Below are the code and all the weights of a small trained network. Each question names an input and a class and asks about switching units off, where a switched-off unit gives its printed mean instead of its output.

import numpy as np


def w(rows, s, z=0):
    codes = np.array(rows[::2]) - 128.0
    scale = np.full(codes.shape[1], s)
    scale[-1] = z or s
    return codes * scale


def norm(h):
    return h / np.sqrt((h * h).mean(-1, keepdims=True) + 1e-5)


def f(y):
    return y / 2 * (1 + np.tanh(0.7978845608 * (y + 0.044715 * y**3)))


def log_softmax(a):
    a = a - a.max(-1, keepdims=True)
    return a - np.log(np.exp(a).sum(-1, keepdims=True))


def net(x, mask):
    res = np.array(x, float).reshape(1, 6) / 4 @ E
    u = 0
    for l in range(3):
        y = f(norm(res) @ A[l][:, :-1].T + A[l][:, -1])
        res = res + np.where(mask[u : u + 12], y, B[l][:, -1]) @ B[l][:, :-1]
        u += 12
    return log_softmax(norm(res)[-1] @ U[:, :-1].T + U[:, -1])


A, B = {}, {}
E = w([
[122,126,125,132],'x0',
[83,166,186,201],'x1',
[147,133,143,119],'x2',
[63,121,173,66],'x3',
[144,6,170,145],'x4',
[126,127,124,129],'x5',
],0.013)
A[0] = w([
[135,41,80,123,182],'L0N1',
[136,68,138,153,70],'L0N2',
[61,113,170,115,51],'L0N3',
[52,105,215,81,3],'L0N4',
[97,165,132,168,156],'L0N5',
[149,54,196,185,61],'L0N6',
[157,101,95,124,118],'L0N7',
[90,150,242,207,20],'L0N8',
[186,161,149,233,184],'L0N9',
[138,94,175,135,82],'L0N10',
[115,82,184,196,218],'L0N11',
[207,86,93,248,29],'L0N12',
],0.018,0.0048)
B[0] = w([
[171,120,210,103,236],'L0N1',
[127,109,203,148,173],'L0N2',
[65,130,67,94,172],'L0N3',
[82,92,30,6,208],'L0N4',
[122,182,118,155,202],'L0N5',
[157,62,246,163,216],'L0N6',
[167,130,121,104,163],'L0N7',
[62,159,53,232,232],'L0N8',
[151,150,17,147,254],'L0N9',
[98,121,185,137,158],'L0N10',
[139,54,141,218,233],'L0N11',
[119,66,2,5,233],'L0N12',
],0.029,0.0085)
A[1] = w([
[161,150,141,78,38],'L1N1',
[136,217,87,115,121],'L1N2',
[213,149,180,34,140],'L1N3',
[148,252,129,134,112],'L1N4',
[3,107,178,50,43],'L1N5',
[137,117,113,125,25],'L1N6',
[140,225,111,130,133],'L1N7',
[131,137,123,131,38],'L1N8',
[115,79,71,46,129],'L1N9',
[180,147,156,58,145],'L1N10',
[162,108,107,135,66],'L1N11',
[135,143,125,132,3],'L1N12',
],0.02,0.0027)
B[1] = w([
[124,161,108,172,158],'L1N1',
[162,67,209,112,235],'L1N2',
[47,162,78,251,243],'L1N3',
[108,38,184,132,205],'L1N4',
[235,87,39,86,192],'L1N5',
[131,132,120,115,127],'L1N6',
[123,41,173,141,208],'L1N7',
[134,107,120,145,121],'L1N8',
[213,145,82,93,254],'L1N9',
[86,147,89,222,202],'L1N10',
[139,178,133,67,144],'L1N11',
[132,81,109,140,119],'L1N12',
],0.029,0.01)
A[2] = w([
[165,114,66,65,97],'L2N1',
[148,91,150,175,76],'L2N2',
[114,231,103,250,250],'L2N3',
[139,167,145,154,91],'L2N4',
[146,83,210,110,76],'L2N5',
[174,61,222,181,88],'L2N6',
[159,75,163,157,119],'L2N7',
[123,99,184,112,96],'L2N8',
[122,137,108,104,106],'L2N9',
[91,141,133,97,85],'L2N10',
[150,31,112,114,205],'L2N11',
[184,130,111,112,9],'L2N12',
],0.019,0.002)
B[2] = w([
[170,100,127,62,204],'L2N1',
[120,181,157,115,185],'L2N2',
[127,138,97,253,215],'L2N3',
[90,101,111,163,126],'L2N4',
[99,86,157,146,178],'L2N5',
[81,167,201,95,233],'L2N6',
[129,171,160,98,194],'L2N7',
[117,103,159,132,154],'L2N8',
[143,111,121,111,134],'L2N9',
[131,124,125,104,119],'L2N10',
[150,185,161,49,249],'L2N11',
[131,113,131,79,150],'L2N12',
],0.035,0.014)
U = w([
[172,117,33,44,103],'0',
[111,104,254,116,64],'1',
[129,136,105,134,254],'2',
[84,158,58,225,67],'3',
],0.011,0.0071)

Each question gives the input, the list of numbers given to net, and the class t.
The units are the neurons (one row each of A and B). Each row of codes is followed by its name. A weight is (code - 128) times the scale printed after its matrix; where a second scale follows, it is the last column's (A, B and U).
mask holds one flag per neuron, layer by layer. A switched-off neuron (its flag False) gives its mean, the last column of its row in B, instead of its output. The means were averaged over made-up inputs and are rounded, as every weight is.
A unit's drop is (log p(t) with every unit on - log p(t) with that unit switched off) / (log p(t) with every unit on - log p(t) with every unit switched off).
The circuit of an input: a set's keep is (log p(t) with only the set's units on - log p(t) with every unit switched off) / (log p(t) with every unit on - log p(t) with every unit switched off). Starting from the 12 units with the biggest drops (on a tie, the unit counted first), units are removed one at a time, each time the one whose removal leaves the highest keep (on an exact tie, the one counted first), for as long as the keep stays at least 0.8.
units of the circuit, in order: the units of the circuit, biggest drop first
k most important neurons: the k neurons with the biggest drops, biggest first
k most important neurons of layer l: the k neurons of layer l with the biggest drops, biggest first
drop of u: that unit's drop, to one decimal
input [7,5,4,0,4,2], class 3: units of the circuit, in order => [L0N8]
input [-6,8,3,6,-6,6], class 3: 2 most important neurons => [L0N8 L0N12]
input [8,1,1,6,6,0], class 0: 3 most important neurons => [L0N4 L1N5 L0N3]
input [-5,-4,-2,5,3,8], class 0: 2 most important neurons of layer 1 => [L1N5 L1N9]
input [-8,7,2,6,-5,-8], class 3: 4 most important neurons => [L0N8 L0N12 L0N1 L0N5]
input [-3,-7,-4,-6,8,-6], class 1: 3 most important neurons => [L0N1 L0N6 L0N4]
input [-3,7,2,-8,2,0], class 0: 3 most important neurons => [L0N12 L1N3 L1N10]
input [7,0,-3,-5,-6,5], class 1: 2 most important neurons => [L0N4 L0N12]
input [-2,-8,1,-2,-8,-6], class 1: 4 most important neurons => [L0N12 L0N4 L0N6 L0N1]
input [0,-8,-1,-7,-6,8], class 3: 2 most important neurons => [L0N8 L0N9]
input [-7,-2,-1,-5,-7,-3], class 1: 2 most important neurons => [L0N12 L0N4]
input [-6,-5,6,-4,-8,6], class 1: 2 most important neurons => [L0N12 L0N1]
input [8,6,3,-8,6,5], class 0: 2 most important neurons => [L0N12 L0N9]
input [7,2,0,-7,1,-5], class 0: units of the circuit, in order => [L0N12]
input [2,1,-1,-6,-1,1], class 0: drop of L0N9 => 0.0
input [-6,3,-3,6,1,0], class 0: drop of L0N4 => 0.9
input [3,-5,-4,-1,7,-2], class 1: drop of L0N6 => 0.1
input [2,4,-2,2,1,6], class 3: drop of L0N8 => 1.0
input [8,-7,4,5,-6,8], class 3: 3 most important neurons of layer 1 => [L1N3 L1N10 L1N1]
